Each row has two labels, one from each of two sets.
[ -8  10  -3  10   2   1  -1   5  -6  -6   0 -24  -6  -1  -1  -3 -10 -14
  -2  -4  -4   5  -6   3   7  -2 -39  -7  -4 -17]  (82) & (41)
[  0   6   1  14  -3   7  -5   4  -5  -6  -1  -5   1   3   6  -3  -2 -11
   1  -4   0   0   0   2  -3   7 -18   2  -5   0]  (82) & (41)
[ -7   7   1   2   1   1  -3   5  -3  -5  -5 -20  -6   3  -1  -7  -2 -11
  -4   1  -1   5   0   4   2   0 -25   1   0  -2]  (82) & (41)
[ -4  11   2   7   0  -1  -9  11   0  -9  -3  -8   0  -1  -2  -2   0  -4
  -6  -3   3   3   7  -3   6  -6 -36  -1   0  -3]  (89) & (41)
[ -8   6   7   7   0  -2 -10   2  -3  -7   2  -8   1  -2  -2  -4   0   3
  -8  -3   0  -2   3  -5  10  -4 -17   5  10   4]  (89) & (41)
[ -1   0  -3   7  -2   7   3   1  -2   3   1 -13   0  -3   0   2   5   6
  -7   3   0   0  -8  -2   0   2   3   1 -18  -3]  (82) & (37)
[ -2   9   3   5   2   0  -4   3  -2  -7   0 -13  -1   0  -3  -1   3 -22
  -4  -3   4   5   0   2   3  -1 -26   2  -6  -7]  (82) & (41)
[ -4   3   4   2  -6  -1  -5   8  -1  -6   1  -5  -2  -2  -4   0   5  -3
  -6  -5   3   4   0   3   9  -2 -22  -2   0  -4]  (89) & (41)
[-13  16  12  12  -2 -11  -9   1 -12  -9   1 -38  -7  -2  -2  -4   4   0
 -27  -2   5   6   2   5  28   0 -39  12  -5  -9]  (82) & (37)
[ -6   6   3  11  -7  -3  -5  11  -4 -13   2 -17  -2  -2 -10  -6   5   5
 -12  -5   4  -2   2   0  10  -3 -30   2   0  -2]  (89) & (41)
[-10   7   4   8  -1  -4  -8  11 -11 -10  -3 -12   3  -1  -2   1  -4  -4
  -2  -3   9   0   4  -1  -5  -4 -28  -3   1  -2]  (89) & (41)
[  1   8   7   8   0   3  -2   7   1  -5   0 -16   1  -1   5  -3   3  -2
 -11 -13   5   1  -2   1   0  -5 -21   1   0 -12]  (89) & (41)
[-10   8   4   7  -1   0  -7   6  -1  -9   3 -20   0  -3  -2  -1   3   3
 -15  -4   6   0   1  -2   8  -5 -27  -5   6  -3]  (89) & (33)
[ -4  -1   2  -1  -1   1   0  -3  -7   0   1 -14   5  -1  -1   0   5   7
  -2  -2   0  -4  -8  -2   0   3  11   0  -3  -3]  (82) & (37)
[ -3   2   1  13   4  -1  -4   4   1  -6   2  -8   2  -1  -5   3   0  -4
  -6  -1   2   4  -1   2   5  -4 -13   2  -4  -7]  (89) & (41)
[-11   6   1   6  -1   2  -2   0 -12  -2  -2 -23   1   2  -1   3   5  -4
 -19   2   3   3  -1  -3   6   3 -15   1  -2  -3]  (82) & (37)
[ -7   5   6  15   0   0  -9   4  -6 -15  14 -11   2  -2  -5   1   2   1
  -4  -5   8   5   4   3  19  -7 -19   4  -4  -7]  (84) & (41)
[ -3   5   0   5   3   3  -6   6   1 -10  -2  -9   6   0  -1   1   0  -6
   2  -3   4   4   2   1   8  -5 -20   1   3  -1]  (89) & (41)
[-11  10   8   7   3  -6  -3   1 -10  -4  -4 -26  -2   0  -4  -3   8   9
 -11   0   2   6   0  -3  15   3 -30   4  -5 -11]  (82) & (37)
[ 6  0 -1  0  0  7  1 -9 -2  2  2  2  3 -1  0  0  0  4  1  6 -2  1  1  0
 -5  1  8 -2 -2  3]  (82) & (37)
[ -4  11  -1  12   4  -9  -2   8  -7  -8  -4 -18  -4   5  -1  10   4 -11
  -6  -7   3   8  -3   0   7   0 -39   4   1 -15]  (82) & (41)
[ -9   6   4   5  -3  -4  -8   5  -4  -7  -2 -10  -6  -6   0   3  -1  -2
  -2   4   3   0  -2   8  15  -3 -23   1   5  -3]  (84) & (41)
[ -3   7  11  10  -1  -3  -9   6   3  -5   2 -16  -3  -3  -3  -1   2  -1
  -8  -6   1   4  -1   2  21   0 -25   1  -3  -5]  (89) & (41)
[  1   4   2   5   0  -2  -2   2  -2  -9  -5  -5   0  -4  -4  -2 -15 -11
  -4  -3   2   8   1  -3   7  -3 -24   2  -1  -4]  (82) & (41)
[ -8   7   7   7   1  -3  -3  -1 -10  -2  -2 -18   0   1   0  -4   7   3
  -4  -2   4   7  -5  -1   6  12 -13   2 -13  -4]  (82) & (37)
[ -7  11  -1   7  -1  -3  -2   9  -7  -8   0 -23   6   0   1  -1   1 -17
 -12  -1   3   5  -4  -3 -11  -2 -23   0  -1  -4]  (82) & (41)
[-6  4  2  0  0 -1 -2  2 -5 -5  6 -9  5  0 -2  0  4  9 -3 -2 -1 -2 -1 -3
  4  4  2  1 -3 -5]  (84) & (37)
[ 1  0  4  3  4 -5 -4  6 -1 -9  4  3 10 -2 -1  0  3 -6 -5 -1  4  1  1  0
  4  1  8  4 -5 -6]  (84) & (32)
[ -7   9   2  14  -1  -1  -4   1  -4  -2   0 -14  -2   0  10   1   4  -1
  -6   1   0   0   0   3  15   1 -19   2   2  -6]  (82) & (32)
[-14   7   8   8  -1  -2  -1   2  -9  -5  -4  -1  -2   2  -3   8   6  15
 -11   0   4  -2   3 -30  14   2  -7  -4   0  -3]  (84) & (37)

Each row has two labels, one from each of two sets.
[-2  0  4  0 -4  2 -7  4  8  8  9 -1 -4  4 -5  0  0  7 -5 -2  6 -3  1  0
  0  8 -1 -3 -5 -1]  <65> & sq
[-6  0  0  3 -4  2 -4  0  5 -4  4 -1  0  0  3  0 -1 -2 -4  1  3  5 -1 -3
  0  4  4  8 -1  1]  <65> & Hp
[-4 -2 11  1  0  5  3 -4 15 -8 -3  1  0 -8 -3  0  0 -2  0  5  6 13  2 -3
  1  1 -1 14  2  5]  <58> & Hp
[ 1 -3  2 -2 -1 -2  7  1  3 -7 -2 -2  0 -4 -2 -3  0 -5  8  0  1  3  2 -1
  2  0  4  6 -1 -1]  <58> & Ct
[-4 -1  1  2  1  0  7  2  7  7  5  5  1 -3 -4  5  0  0  2  0 -5 -1 -1  5
  7  5 -4  7 -3 -2]  <58> & Hp
[ -8   1  23  -4  -2  10   1   2   9 -14   3  -9   4   1   2   1  -3   0
  -4   3  -4   5   1   0   4   1   9  15  23   6]  <65> & Hp
[-3  0  2  1 -3  2  3  2  1 -8 -1 -1  7 -4  3  0 -4 -1  1 -1 -5  3 -1 -1
  3 -2  5 10 -1  3]  <65> & Hp
[ -3  -5 -10   1  -1   2  14   9   2   1   9   4  -1  -2  -2   2  -4  -4
  -7  -6  -4  -6  -1   1   3   6  -2   1  -4   1]  <65> & Hp
[-8  0  4 -1  0  6  5  7  4  3  3  2  5  1 -7  3 -1 -7 -3 -1 -6 -2  0  1
  4 10  2  3 -2  2]  <58> & Hp
[-1  1 -4 -3 -2  5 -2  6  0  4  8 -2 -4  4  0  0  0 -2  2 -2 -4  1 -3  2
  3  5  8 10  2  1]  <65> & Hp
[-6 -2  1  2  4  0  5  2  7 -7  1  0  7  0  0  2 -1 -6 -1  1 -6  3  2  2
  3 -4  1  7 -2  3]  <65> & Ct
[-8 -2 -1  0 -1  6  4  0  9 -6  6 -3  0 -4 -6  3 -1 -2  2  0 -5  3  2  2
  4  2  7 11 -4  5]  <65> & Hp
[-2  0  1  0  1  7  4  0 11  3  1  3  0 -3 -6  0  0 -3 -1 -3 -2  2 -1  2
 10  4  8 11 -1  1]  <58> & Hp
[-6  0  8  0 -4  3 -1 -1  3  1 11 -1 -5  0 -2  2 -1 -1 -2 -3  2  3 -1  0
  1 10  2  8 16  0]  <65> & Hp
[-3 -2 -1  1 -5  1  2  0  2 -1  9 -1  2  1  2  3 -4  7 -5  1  1  0 -1  0
  1  0 -1  6 -3  2]  <65> & Hp
[ -9  -3  -1   0   3   0  10   2   7 -15   6  -7   4  -3  -2  -2  -3  -4
   2   1  -4   1  -2   1   3  -1   9  10  -4   4]  <65> & Ct
[ 0 -2 -1  0  2  0  2 -6  5  9 11 -9 -4 -1 -4  2  1  0  4 -2  3 -3 -2  2
  2  7 -1  0 -1 -2]  <58> & Hp
[-3 -2  0  2  3  0  5  0 10 -4  4  4  1 -1 -2  2 -3 -4 -1 -2 -6 -3 -1  2
  2  3 -8  0 -4  2]  <58> & Hp
[ -6   2   2   1   0   6   3  -1  15 -18   8  -7  -1   2   1   2  22  -1
   0  -1  -2   4   2  -1   1   1   9  16  -4   5]  <65> & Hp
[-6  1 -4 -2 -1  2  0  0  9 -9  8 -3 -1 -3  1  1  0  3  0  0 -5  0 -1 -2
  0 -3  1  9  1  4]  <65> & Hp
[-5 -1  1  2  1  5  9  4  7 -2  1  1  5  3 -5  0  0 -3 -1 -1 -3  2  1  3
  4  7  4 10 -3  2]  <58> & Hp
[-5  1 -1  0 -3  1  1  2  5 -2  8 -1 -5 -3  3  2 -4  3 -1 -3  2  2 -2  2
  1  5  4  6 -2  1]  <65> & Hp
[-2  1  1  1 -4  3 -2  1  3 -2  4 -2  3  0  1  1 -3 -2  0 -2  1  2  1  0
  1  4  4  7  0  1]  <65> & Hp
[-1 -1  1  2  1  4 -3 -2  1  3 -1 -4  1  7 -3  2  1  3 -1  2  0 -1  4 -1
  3  5  7  2 -2  2]  <65> & sq
[-4 -1 -4 -2  1  5  6  3  8  0  5  0  0 -2 -6  4 -8  0  0  0  6 -5 -1 -1
  2  4  0  0 -5  5]  <58> & Hp
[ -4  -3   2   2  -3   5   3 -10  10  -4   8  -6   1  -2   5   0   0   0
  -4  -1  -3   3  -3  -1   3   5   7  13   0   2]  <65> & Hp
[-5  2 -1  1 -1  4  1 -1  3 -4  3 -7  4 -2  2  2 -1  0  1  1  1  5 -1 -1
  3  2 10 10  2  4]  <65> & Hp
[-4 -3 -3 -2 -1 -2  7  7 -1 -5  6 -1  7  0  2  0 -3 -3 -1 -1 -3  1  2  0
  5  2  7  3 -7  2]  <65> & Ct
[ -4  -1   4   1  -2   1  -2  -3  10   0   8   1   1  -2   5   3   0   8
   0   0   0   2   2   2   3   7   0   5 -10  -4]  <65> & Hp
[-6  5 -1  5 -2 -1  6  6  1 -4 10 -1  4  1  0  1 -1 -4 -6  1 -8 -1 -6  0
  7  4  5 12 -2  5]  <65> & Hp
[-8  4  2  0 -2  5  3  3  9 -7  8 -4  3 -3  0  0 -4 -4  2 -1 -4  5  3  0
  6  3  9 15  1  3]  <65> & Hp
[ -3  -4   2  -1   0   1   9  -3   8 -10  -5  -2   2  -7  -3  -3  -3  -5
   4   1  -3   7   3  -1   4   0   2  11  -3   3]  <58> & Ct
[ -9  -2   3  -2  -3   2  -3  -2   8 -15   9  -9  -1   1  -2   2  -5  -3
  10   0  -1   6   4  -2  -1   6   9   8   0   1]  <65> & Ct
[-6  0 -1  0 -2 -4 -1 -1  4 -6  9 -1 -1 -1  5  3 -4 -1 -1  6 -1  3  0  1
  1  3  7  4 -3  2]  <65> & Hp
[-1  2 -1  5 -4 -6 -2  4  1  8 10 -1 -3  2  4  2  1  8 -8  1  5 -1 -2  2
  3  4  2 -1  2 -3]  <65> & Hp
[-5  2  0  3 -1 -2  4  2  5 -5  8  2 -2 -3  7  0 -6  0 -3 -3  0  2  0  0
  4  2  1  9 -3  1]  <65> & Hp
[-2 -3 -5 -2  4  4 12  3  6 -4 -5 -4  1 -2 -5  1  1 -2  2  2 -6  0  3  2
  0 -5  4  2  0 -7]  <58> & sq
[ -4  -5   0   0   4   2   1   1   1 -21   3  -4   5  -1   2   0  -3  -2
  11   1  -4  -1   2   0   1  -3   7   1  -1   2]  <65> & Ct
[-7  0  3  3 -2  2 -4  4  5  0 13 -3  4 -1  2  0 -2  1 -4  0  2  6  0  1
  6  4  0  3  1 -1]  <65> & Hp
[-8 -2  0  0 -1 -5 -4 -1  2 -9 14 -5  1 -1  5 -5 -4  1  4  1  3  4  1  0
  3  3  7  6 -2 -3]  <65> & Ct
[-4  1  0  0 -2 -1 -1  1  6 -4 10 -4 -2 -1  5 -1 -1  5 -7  1  3  4  0 -1
 -1  1  0  8 -2  6]  <65> & Hp

Each row has two labels, one from each of two sets.
[  0  -4  14   3   1   2  -8   0  -8 -18   5   8   0   5  -2  -1   7   0
   3  -1   2   1   0   3  -3   3  -5   5  -5   2]  ph & K
[  6  -2  28  12   1  -4   0   2   0 -14  10   1   0   7  -1  -2  -6  -3
  -1 -16  -2   2   3  -1   0   6   2  -1   1  -8]  fr & B
[  3  -3  -3   6  -1  -3  -1   3   0   2  12  -1   2   3   3   1 -14   0
  -3 -10  -1   1  -3   7   3   1 -11   4  -4  -2]  ph & B
[  0  -4  22   0   1   0 -10  -2  -7 -13   5   8   3   7  -2  -3   2   2
   3  -4   0   2  -2   8   0  11  -3   0  -5  -3]  ph & K
[ -1  -3  24   9   1   1  -6   1  -4 -18   9  10   2   8  -2  -7  -4   0
   6  -2   2   2  -4   5  -1   4  -5   9  -4   3]  mh & K
[  1  -2  17   3  -1   1   0   0  -4 -12   4   8   1   7  -3  -1   8  -1
   0  -2  -4   0   2   1  -1  -1  -3   0  -4   2]  ph & K
